Each row, then the band of its hidden value
[ -86 -261 -320  316  166    0 -111 -334  106 -262  156  301   97  240
  -89 -283   49 -311   59  -90 -109  -70  168  292   63   94   67  -72
 -111  348   88  -31   77  196 -232 -107   48  -96  308  -60 -141  407]	<56>
[   8 -109  149  -63 -177    5 -215   -2  -91  123  141 -167 -276 -124
   75  -41 -462   47 -144   76 -228 -253 -221  -65  193  117  -13  145
  158 -110  105  -46  157   32  100   62    4 -410 -402  132  -82 -165]	<73>
[ 168 -167  -30  264  -62  130  -77 -153  -41  -23  -25  154  138   24
 -142 -357  -66    2   -7  161 -198   86 -226  331  227  116  125  -28
   48  216  400   42   79   14    9 -205   57 -313  -86  -97 -194  105]	<62>
[ -82 -492  -72 -254   88   99   82   -5  -99 -163    5  373  -92 -244
   60  -16  184 -144  137  -52 -246  195  270  192  202  105 -510  -35
  232  269  283  133  374 -194 -299  -35  255  137   56  229  315  -86]	<75>
[ -14  247   48  183  111   13  -25   98 -320  375    1  -60 -344 -152
  124  218 -190  271  121   -1   -3  108  352  -71 -102  -53   29 -133
  171   50 -190 -132 -201   22   52   -4  -28  203   33  301  -14  -77]	<62>
[ 290  -23 -335  374  -80  294 -128 -167 -149 -110  125 -109  290   24
 -161 -317 -111 -130 -189  122 -120 -380  -78  271   45  243   82  260
   70  299   70  -41  -37 -140  117  118  118 -370   51 -338  -99   27]	<66>
[ 267  -46  228  171  176  108 -250 -261  -73  188  -84   41  527 -129
 -317 -548    6  188   49  218  -28  588 -141  192  137    9  454 -304
  -60 -127  348  208 -120 -426 -167 -165 -196 -231 -179 -295 -197  -39]	<56>
[-175 -250   34 -233   76   44 -172    9  -66  277  -23  154 -110 -134
   -6  243 -125  -23  148 -196   99  331  283 -224  -54  -80  -15 -127
  126 -169   67  222   11 -215 -162 -188  152   41  -29  426  -38 -113]	<66>
[  27  244  218 -257   39   15 -274   92 -273  201   23 -188 -215  -18
  150  131 -138  129  -46   -2   13   72   90 -358 -255    0  -41   89
   29 -416 -122  102 -141 -266  -10   16    1  -59 -183  279  -54 -276]	<55>
[ 346   62  337 -186 -207  123 -367  108 -227  449    6 -452 -159 -179
  113  107 -370  382  -44  298  -51   93 -127 -172  -13  360  240   33
  275 -316  -47   23  -67 -442  134  171   22 -397 -542  270 -146 -323]	<73>
[-416 -495   64 -211  270 -163   38 -211  117 -209   -4  625 -225  -29
   29 -190  102 -230  226 -213  -96  329   98  203  265 -247 -279 -238
 -122  181  326  183  428  203 -472 -323   16  136  178  272  151  163]	<53>
[  27 -159 -358  418   64  210  -95 -135 -103  116  -88  238  446 -236
 -281 -410 -127  -75 -167  -89   44  259   47    1   79 -178  300 -171
  197  110  433  132  -45  123   82 -303   15   56  121 -408 -180  158]	<75>
[  12 -278 -298  307   77   19 -259 -335  189 -178   50  194  240  104
 -115 -553  -51 -290 -119  -57  -52  -74 -231  227  123  -66  164  -51
  -70  147  310   94  115  221 -128 -260  -24 -220  131 -404 -218  319]	<66>
[ 104  408 -401  404 -276  -73 -162   31 -338   15   58  148   86   21
 -336 -205 -172 -108 -382  -25 -145 -446  -60  234   95 -309  274  235
  221  163 -234 -249 -504  368  439 -465   21 -356  304 -590 -395   89]	<76>
[ 141 -284  -97  -77 -156 -162 -259 -191   69   39   56  215  217 -176
 -196 -354   51 -143  -85   23 -210  -80 -267  410  398 -242   52   67
  249   54   92  -18  -45   92  -93 -433   30 -426 -123 -535 -174   19]	<56>
[ 323   33   29   36  115  256 -314 -228 -141 -271  -29  -17  436  261
 -132 -534  144  -29 -121  260   25  278 -108   28 -201  417  307  -11
 -217 -101  250  250   37 -474 -138   89  -10 -280   43 -103 -164   81]	<75>
[ -95 -182   34 -388  -32  -20  -33  125 -213  284 -110  255 -143 -369
   71  163   45   72   65 -141   45  250  125 -102   94 -320 -216   17
  335 -125   97  139   70    3  -96 -336  164  117 -113  141  108 -247]	<53>
[-123    8   -8  121   16  -55  -49 -123 -169 -249 -138  628  357   -3
 -494 -617   74 -177 -197  -36 -205  365 -240  254  279 -416  160 -125
 -105    7  521  212  -75  101   21 -687  -73 -226  232 -418 -252   59]	<76>
[ 159  136  195 -466  -16  -23 -261   57 -295  121   60 -131 -168  -32
  146  172   76  128   21   94   19   15  166 -113 -161  122  -83  169
  110 -254 -348   36  -99 -387 -129   83   80 -155 -128  230   53 -283]	<62>
[ -69 -163 -308  340  115  137  -14 -155  -75    5  -85  364  224  -52
 -159 -310   -8 -102  -31 -105   62  244   88   84   44 -154  189 -159
   66  207  366  104   40  246  -31 -328   50  108  231 -152 -152  254]	<62>
[-183  130  348 -289   78  -73  -89   31 -209   70  -46  237  -60   31
  -35  -24   18    5   37 -115 -145  347  -81 -260  -53 -334 -142   47
 -117 -462  328  244  -82  -65  -98 -395   -8  -90 -231  260 -142 -261]	<62>
[-154 -313  179 -130 -108  -87 -176  -80   35  216   52  205   -1 -209
 -228  -68 -300  -76   10 -109 -225  125 -190   75  377 -272   15  -29
  129 -148  305  136   27  -42  -48 -391   29 -406 -316   28 -174 -174]	<64>
[-311 -175  216 -378 -104 -194 -108   85 -136   53   22  323 -368 -169
  -52   81 -252  -59  -46 -136 -200   94  -31  -72  264 -262 -171  -10
  131 -168  120   88  138   91  -41 -351   46 -196 -126  276  -22 -191]	<73>
[ -20  237  353 -294 -152 -102 -150  264 -328  123 -113   56 -532  -32
  142  112 -152  205  -57  107 -210  126 -124 -121   -3  -53 -191   26
  123 -260   77   51  -41  -70  134 -275   54 -128 -152  395  -85 -274]	<64>
[ -82 -313  -37 -406   65 -136  -70  -88  -29 -115   69  279 -358  -31
  218   76  213 -124  185  -58  -24 -105  159  297  133  -14 -358   85
   96  246 -231  -12  266   22 -365  -75  161  -21  149  217  229   12]	<79>
[-138 -181  119   12  -73 -258 -318 -157  116  204  110   57 -203 -177
 -103 -226 -423  -51  -84  -66 -171 -140 -294  167  385 -315  139  -84
   95  -87   25  -46    8  207  -32 -323 -159 -402 -206 -209 -194  -13]	<55>
[ -31  344  236 -248  -36  -67 -400   10 -219   17  139 -219 -345  326
  105  140 -272   11 -116   20   24 -181   -1 -325 -300  143  140  194
 -198 -412 -330   41 -181 -203   34   55  -27 -370  -77  402 -235 -137]	<55>
[  69  -19   79 -381  -24  -61 -287 -158  -85  120  233 -168 -130   71
   95  173  -53  -57   71  -38  106 -374   32   67  -25   11   -1  352
  -28 -103 -512  -28  -64 -215 -204  119   62 -447 -162  121    0 -200]	<79>
[  65 -254 -223  576  289  189  -72 -533  218  -56  230   -4  417  189
  -84 -455  -40 -235  154  -64  -69 -167  -99  304   77   26  147   65
 -266  276  312   23   69  120 -281   82  -70 -246 -103 -250 -157  273]	<79>
[-160 -295 -159   43   62   46  225 -103 -120  -52   78  500 -108   -9
 -161  162  150 -173  300 -141 -155  -25  322  517  279 -106 -289   67
   47  557   -7  -25   52   -4 -210 -233  256  -88  280  280   97   24]	<79>
[ 194  -57 -396  164  -21  286  -69   56 -295   15 -234  315  359 -131
 -177 -225  202   -3 -130   27  121  406  225    5 -131   49  171 -119
  295  155  300  181  -83  -98  101 -324  231  190  338 -178 -113  127]	<75>
[ 159   92  270 -380   28  111 -322  -95 -171  192   87 -298   27   29
  138    7 -107  116  -12   66  166  -32 -135 -271 -197   89  115  267
  -89 -427 -119  174    3 -364 -133  165  -10 -349 -403  182  -45 -315]	<79>
[ 376   24 -254  153  -35  198 -243 -142 -173 -280   33  -30  106  222
  -30 -326  127  -57 -123  278  -18 -172   35  353  -96  496  144   97
    5  342 -149  -34   12 -276  -26  146  126 -266  314 -141  -67  188]	<55>
[-132   43    1  -32  266   43  -33   15 -226  113 -120  284   90 -181
  -30  -96  148    5   66 -171    1  487  284 -199 -143 -312 -141 -189
   52 -178  257  217  -90 -103 -162 -296    8  364  122   48   41  -97]	<55>
[  67   44 -123 -188  165  168 -150   30 -305  -17  -74  114  144  -47
   67  -29  213    6  -36  -36  140  357  385 -298 -340  104  -17  -41
  107 -168   29  196  -26 -268 -136   -4  125  269  167  131   58  -45]	<73>
[  51 -148 -185   36  397   84 -246 -359   96  -11  -21  123  333  161
  135 -327  328 -125  165 -119  316  342  148  -91 -312  -61  177 -126
 -181  -97  114  235   42  -11 -439  -89  -32  217  143  -95  -69  268]	<79>
[ -48  197  191 -341  117 -178 -273  -17 -197 -147  130   -3 -374  200
  191   55   63  -37   17   18 -110  -61  195  -82 -192   95 -178   70
 -114 -195 -355  -15  -56 -188 -209   56  -24  -77   93  292   27  -82]	<75>
[ -72  171 -351  234  141   80 -120  -56 -213  213  -84  161   -9   39
   20    7  -30   19  -14 -177  390  109  296 -155 -283 -214  334  -81
   53   71 -166   21 -197  283   33 -241   28  238  377   14 -176  226]	<79>
[ 140  214 -210   46  274  106 -191 -159 -196 -438  -23  147  168  376
  165 -403  433 -162  -92   55   41  155  177 -115 -466  206  -42   34
 -215  -63   85  131    0  -37 -217    6   28  220  363  -70  -52  257]	<56>
[-108 -591 -297 -118  138  116  -73 -290   66 -455   11  599  341   86
 -225 -382  268 -400   21  -90  -29  283  176  270  151  144  -35 -101
  -49  313  344  261  359 -115 -378 -194  202  -73  364  -35   47  282]	<73>
[-227 -156 -193   58   35   65   89   53 -162   69   68  269 -180  -95
   52  225  -63 -143   76 -241 -173    7  336 -116   -1 -131 -309   63
  202   94  187   10   28  194  -25 -184  221  156   37  305    6  -14]	<56>
[  57  529  265 -158   41   -1 -299   86 -362  136   50 -303 -174   96
  202  -17 -184  165 -199   37   -5  -35  -69 -540 -387  -53   55  203
  -83 -612  -73   58 -215  -75  110   41 -126  -90 -291  142 -164 -271]	<56>
[-227 -112 -533  551  140  152   -6 -164    4  -99   21  387  174  204
 -123 -145  -31 -348  -33 -315  -20   51  243  -91 -160 -172   62  -55
  -23  191  398   81  -97  434   28 -379  162  177  361  -11 -302  409]	<64>
[-476 -258 -192  107  302  102   71 -250   -5 -233  285  276   20  114
  -19   10 -169 -423   44 -409 -124 -133  338 -269  -75 -131 -270  140
 -229   10  256  120  219  191 -265   77   70   70   42  298   60   76]	<56>
[  90  111 -204  -43  315  -29 -210 -151  -81 -289 -116  314  195  262
  113 -361  611 -200   51  -63   45  347  187   20 -374 -100 -159  -93
 -142  -90  103  206 -124  -63 -330 -326   54  323  437 -175  -58  221]	<66>
[ -72   82  -12  -70 -220    4 -192   17 -182  -23  -30  258   42  174
 -217  -81 -149 -127 -197  -67  -73   27 -205 -117   11 -165  188  178
    0 -229  239  141 -149  131  190 -495  126 -415  -39   55 -404  -22]	<56>
[ 215  -41 -473  245   75  118 -276 -275  -53 -294   99  100  384  208
 -102 -429  191 -269 -180   27   36 -150  120  166 -155  188  212   88
    1  193  -66   -4  -80   10  -95  -26   70 -126  348 -433 -166  331]	<76>
[-353 -240 -277  104  186   55  126  -74 -118 -188   42  527   54  -96
 -128  -98   48 -319    2 -321 -167  129  319  -28   68 -286 -305  -33
   45  166  352  123  124  209 -147 -288  136  234  263   45   73   83]	<75>
[  15  105 -313  523   55  297   -7  -27 -268  113  -65  159  198   14
 -250 -107 -181   -5  -73  -50   56  163  245  -20 -118   27  283 -100
   56  211  225   64 -197   -3  196 -172   98   42  282   32 -230  139]	<55>
[ 211   76   25  -87 -150  251 -410 -127 -133 -165  249 -465  -83  369
  173  -59 -385  -65 -261  185   17 -467 -179 -325 -293  638  224  417
 -151 -242  -99   38  144 -231   87  478   85 -602 -310  300 -205  -38]	<56>
[ -52  -63 -524  230   69   99  -29 -167 -145 -302   69  350  117  150
  -82 -219  137 -302 -126 -128   48 -205  238  172  -78  -14   14  121
   17  365  -40  -38   22  277  -50 -150  152   36  493 -195  -60  317]	<62>

New part:
[ -33   -7   30  -50   52 -133   20   69  169  -15   93  283   60  228
   36 -340 -155 -217  -37  -67  -17 -137 -100  -74   58   36   45 -139
  -19  -95   15  -35   38  123  -81  -89   64 -167   27   41  -40   41]	rego
[  60   57  -33   34   44  -47  -30  -36  -40   -2  -47   87  -61  190
  -30 -122  -10  119 -164 -139   -6  -42 -195   47   64  -49   87    4
   99 -163  -34   25   89 -117   72  -66  214 -114  120    9   46  -22]	rego
[ -38  118    8   20   43  -92   90  -20   45  -32   56   64  116  -18
  -18   -8   90  -17  115   -5   -7  116   30  -89   42  158  -96 -114
  -86  108  -77  143 -103   59 -144    9   28   93 -108   23   -7   15]	Paze
[ 134  116 -107   26  174  -89 -212   99  -19  -73  -12  210   15  115
  -91 -107   79  373 -312 -273 -225  -75 -335    2   35 -145  195 -122
   36  -86  253  -88 -178  -82   75 -117  304 -182  140 -202  224 -126]	kado
[  52   44    2 -174 -116  -81  -32   -4   17   13  -23   34   28  205
   61 -170 -156 -123   18  -79  111   70  -26 -102  -50   49   38  107
   41 -181  -44  -13   63  -87  -84   -3  122   19   31   -3   49  -36]	rego
[  43  218   26  103  119  -31   27 -155  -53   10   29  -56  137  105
  -66  157  137  134    9  -88   38  122  -25   92   67   45  -35  -23
  -99  121 -177  129    9  -51  -99   92    2   32 -116  107    1    5]	nugaz
[ -55 -123  -20 -193 -119  -75  -72  243   53  -46  -27  298 -284  151
   96 -329 -220 -243 -215  -28   77 -253 -131 -140  -97  -22  137  -16
   64 -156  159 -191  123  125   23 -171  209 -132  162 -114   77  -54]	rego
[  29  -66   48  -42  -91   44 -208   32  214  126  -28   80 -261  510
  -22   -2   25  -65 -374 -105  126 -205  -73  416   -7   30  275  192
 -134 -361   89 -210  418   45   24  106  -75  -76   39  -27   33  -53]	nugaz
[   2  105  -17   90    8   -6   -1   17   75  -91  134  237   15   73
   12   16   55  180  -32 -190 -162    9  -75   79  -13  186   43 -153
 -139  -84  164   43   19   84  -12   -5   68  -48  -34  -80  163   49]	muv
[  31   63  -89   52   71    4  -10 -159 -102   79  -49  -66   87  238
  -85  -35   28  -88   25   17  111  -75  -87  -77   81  -87   71   66
   98   35 -230  -60  -96  -96  -43   21  106    1   14   65 -168    9]	Tidip
[ -36  -82   27   29   70 -130  117   41 -125  -88 -116  136 -112 -159
  -12  -61   75   43  -42  104   34   72  -86  -47   57  -53  -79 -128
  147  179 -107   86   53  -52   33  -38  171  100   69   -9    9   14]	kado
[ -52  -52   44 -102   68 -161   29  105  -75  -26  -74  418 -153  106
    1 -307  -53 -152 -213   49  -13  -96 -173  -11   97  -47   -2 -158
  162   85   71  -36   86   85   -6 -175  198  -17  162  -35  -12   -7]	kado
[  67  267  -86   12   37   -5   25 -174 -175   32   31   78  100  152
  -49    2   91  179  -23 -166  -55  121 -121  -36   70   97   -8  -19
   53  -32  -35  142 -107 -120  -57  -70  223   65   19   13   50  -16]	lidun
[ -83 -216  157  -49  -60 -181   -5  240  241 -145  -47  211 -164   78
   79 -231 -186 -289  -51   66   83 -168  -21   22   12   61   19  -66
  -27  -61    0 -118  241  198   61  -13   36 -140   24    5  -60   54]	Tidip
[   1  106   73  -70  -16 -118  105  -92 -289  -86 -164  102   74   58
   12 -111 -183 -191  179   70  123  156  -44 -174   62   -8 -180   13
  219  223 -233   63  -20  -81  -39  -54  173   36   84   92  -87   57]	rego
[  31   55 -116  138   44   44  -50   23  -85  -53  -82  -61 -110  -53
  -84  154  174  300  -89  -88  -37   16 -130  -10  -40  -43   69   -7
    4    0    9   16  -88 -105   56   15  149  -10   59 -132  150  -68]	nugaz
[ -76 -130   37   41  -45  -63   70  169  200 -139   44   63  -15 -121
   73  -46  -84  -74  167   20   30   39   69 -111 -130   75  -33 -118
 -151    8   -8    1   54   92  -86   98 -109  -56  -67  -60  136   49]	Paze
[  32  142  -65   12    4   53   -2 -101 -115   35   26  157   41  205
  -14  -21  -25   62   -2 -129  -22   71  -82   13  -48    9   34  -19
   -3  -41   23    6   11  -73 -109   15   15  -25   64  -44  149    6]	nugaz
[  97  -83  105  -29   42 -173 -207   77  340  -45    1  174  198  368
  -40 -173  -85  -51  -41 -121 -101   -1  -80  200   75   28  144   -8
 -103 -217  133 -185   59   41  -38  145  -82 -124  -21  -93   20   11]	Tidip
[  63  111 -125  -29  181  -72 -146   -3  205  145  112    3  161  238
 -114  -91  206   84 -191 -117  -39  -78 -115  -23   54  -60  196  -55
 -152  -75   47  -46 -213   -4 -197   16   24    0  -92  -62   14 -137]	Paze
[  85  286  -24   26  135  -44  -28 -188  -65   41   38   33  335  329
  -70 -105  -99  -18  118 -172   -9  103 -109  -83   86  -25  -13  -14
  -14   28 -147   52 -162  -97 -168    8   22 -148  -18  106  -19   14]	lora
[  -9   91 -135 -152  -33   23  -16  -12   22  121  157  101   19   95
   28  -25  105  -37  -62  -48   52   10   35 -127 -134   65  111  -31
 -141  -11   83  -32  -97   30 -262   19    2  193  -96  -99  130  -84]	Paze
[  21  -62   65 -104  113 -179  -99   53  360   67  153  246  258  206
  -34 -111  133  -96  -31    5  -86   90   62  151   35   82   95 -155
 -250   17  156  -97  -33  138 -293  187 -242  163 -192  -99   44  -17]	lora
[ -42  203 -111  201   86   72  118 -229 -150   69  -52  -59  119  250
 -127  -47   17  -86  177  -12   60  -34  -96 -126  154   36  -70    4
  105   42 -306  118 -169  -69  -47  -66   84 -113   53  147 -207   77]	Paze
[ -96 -254   29   62  112 -108   66  118   90  -19  -54  212 -179  -69
  -36  -81  154  -69 -145  189   38  -96  -48   95   57  -83   43 -177
   17  156  -28  -63  136   87  -12   41  -25   97   16  -48  -40   27]	muv
[ -17 -167  -53   21 -113   22   15   75 -114  -60 -239  -98 -221  -86
  -11   49   -8   43   49  100  139  102  -30  -72 -111  -93   -1  111
  141  -29  -98  -35   79 -181   53   74   65   69  147 -129  123  -35]	Paze
[ -48  179  -60  142   83  -11  171 -143 -310  -15  -71  115 -169  -21
  -73   17  181  135 -124   -6   10  -37 -173  -20  179   75  -91  -97
  198  136 -181  218    2  -45  114 -198  370   62   96  106 -117   34]	kado
[  49  -64 -188   89   41   51    9  -41 -108   11 -111 -238   -8  -77
  -61   43   69  179   68    6  102   62  -96 -214  -90 -210   88   61
  103  -16 -186   -9 -146 -279  -12   73  111   17   68  -75   90  -60]	lidun
[ -46 -167   53 -144  -78 -109   45   60  204   27  116  311   -7  156
   97 -223  -67 -247   -5   49   31  -13   64   49  -49  111   60  -93
  -68 -112   82  -82  192  112 -156   75  -89  127  -44  -50   35   58]	Tidip
[  87  -54  -42 -328   11 -178 -196  181  128   81   43  392  -67  247
   41 -377  -42  -15 -389 -137  -70  -54 -190    1  -56  -99  230  -59
   28 -228  343 -166   40  -13 -134 -103  173   37  128 -219  233 -172]	rego
[  49   42  -10   64   86  -44  -39  -50  -52  -11  -93 -112   26   36
  -76  120  120  130  -34   -6   77   88  -59   39   25  -81   31   34
   -8   96 -146   12   -8 -121  -30  102   42   48  -30    2   21  -42]	lora
[  41  -75   22   18   79 -176  -63  130  -86 -104 -260  122 -201    0
  -80 -157   44  151 -248   -9  -31  -20 -266   29  134 -132   19  -26
  255  -32    2   12   41 -121  196 -134  348  -77  234  -92   25  -81]	rego
[  11    5    0 -107  -57  -51  -10   16  125   39   43  139   82  203
   38 -163  -96 -109   58  -65   27  105   12  -25  -71   60   31   -5
  -69 -149   43  -11   55  -25 -186   65  -87   10    4  -54  132   -9]	Paze
[ -53   11  -24   94  113  -86    6   91   50  -55  -58   -3  -35  -64
  -85   19  145   15  -28   57   21  -56  -60  -83   56   -5  -15  -98
  -40  167  -83   21 -134   77  -33  -18   80   -7  -36  -31  -49  -40]	nugaz
[ -62  -98    5  -73  -13 -100   91   40  189   44   40  123   64  188
   46 -342 -171 -312  106   43  107  -37   -2 -150   10   18    5  -58
    2 -127 -117    4   55   29 -155  -12  -49  -79   14   69  -62   45]	lidun
[  14  165 -148  162  178   -5   28  -80 -118   34  -54 -159   -5  -45
 -144   95  267  243  -91  -42   19  -15 -154 -114   98  -74   20  -45
   43  110 -188  144 -217 -120   -3  -66  223    7    0   22  -39  -85]	Paze
[  -4 -104   95  238   88  -48   33   -5   53 -129 -103    2  -60   36
  -50   80   29  109   -1    1   23   -7  -86  200   86  -39    3  -54
   -3   29 -162    6  214  -37  139  121  -10 -131   15   65  -25  101]	lidun
[ -29  -35   27   84   -3  -44   50   26   26  -79  -95  -71   16  -37
  -24   56    1  -23  159   57   83  106   28  -53  -26   16  -70   -2
  -25   81 -156   36    4  -33  -48  107  -46    5  -24   -6   22   25]	nugaz
[  45 -114  -27    4  152 -132  -89   71  144  -25  -38  -83  177   27
  -62  -75   11  -47   48   57   68   -7  -49 -136   -9 -202  100  -45
  -50  126 -118 -143 -161  -51 -117  133  -43  -28  -74  -44  -27  -46]	kado
[  91   42   58 -198  -14 -141  -99   87  124  -62   38  -93  210   46
   88  -60 -191  -70  105  -94  139  177   50 -177 -173  -76   42   53
 -163   17  -56  -65  -14  -78 -222  153  -71  -25 -130  -13  185  -79]	muv
[  89  -11  -40    7  -66   -1  -90  -18  -24  -38  -99 -101  -34  139
  -10   28  -47  118  -20 -103   70   45  -89    9  -55  -48  108  137
   47 -173  -58  -67   65 -176   59   81  124  -37   62  -59   91  -31]	rego
[ -83 -159  169    0  -36 -134  -13   85   87  -52 -160  360 -148  210
  -51 -100   28 -211  -74  151  -15    2  -15  290  151  145  -50  -61
   53   44   76  -88  226  165   25   38  -55   94   78  -67  -98   79]	lora
[ -34   59   38  -41  188 -241  -10  210  257  -77   51   53  124   18
   -4 -330 -116 -152  -38  -66   29 -118 -124 -276   64  -68   -7 -176
  -98   52  -87   58 -157  123 -121 -133  105 -283  -47   80  -31  -75]	lora
[  23  -71 -124  -73  -57   23 -146  247  -84  -77 -168  -42 -333   26
   35 -159 -205   57 -239 -120  134 -196 -239 -236 -194 -271  187  104
  109 -167   46 -167   40 -131  110 -138  265 -300  254 -146  241 -160]	lora
[  38  -42  -67  -43  155 -155  -98  128   79   -6  -16   37  -46  -11
  -53 -124  127   81 -250  -23   10 -138 -171 -104   35 -160  147  -83
   19   38    4  -69 -113  -14  -10  -62  222  -17    9  -77    9 -128]	Tidip
[-104 -244   -2  165   28   23  106   47  -54  -33 -171  115 -255   -6
  -41  -38   23  -73  -24  171   97  -77  -71   81   10 -127    1  -63
  127   70 -139  -53  208  -32   71   49  -46  -38  155  -24  -11   76]	Paze
[  39  151 -108   20   36  -33  -80   74  110  -18    3 -189   43   88
  -38  -72  -23   84  -20 -173   53  -60 -118 -229  -36  -20   82   48
  -79 -149  -81   45 -180  -65  -45  -63  167 -202   -7   -8   64 -116]	Paze
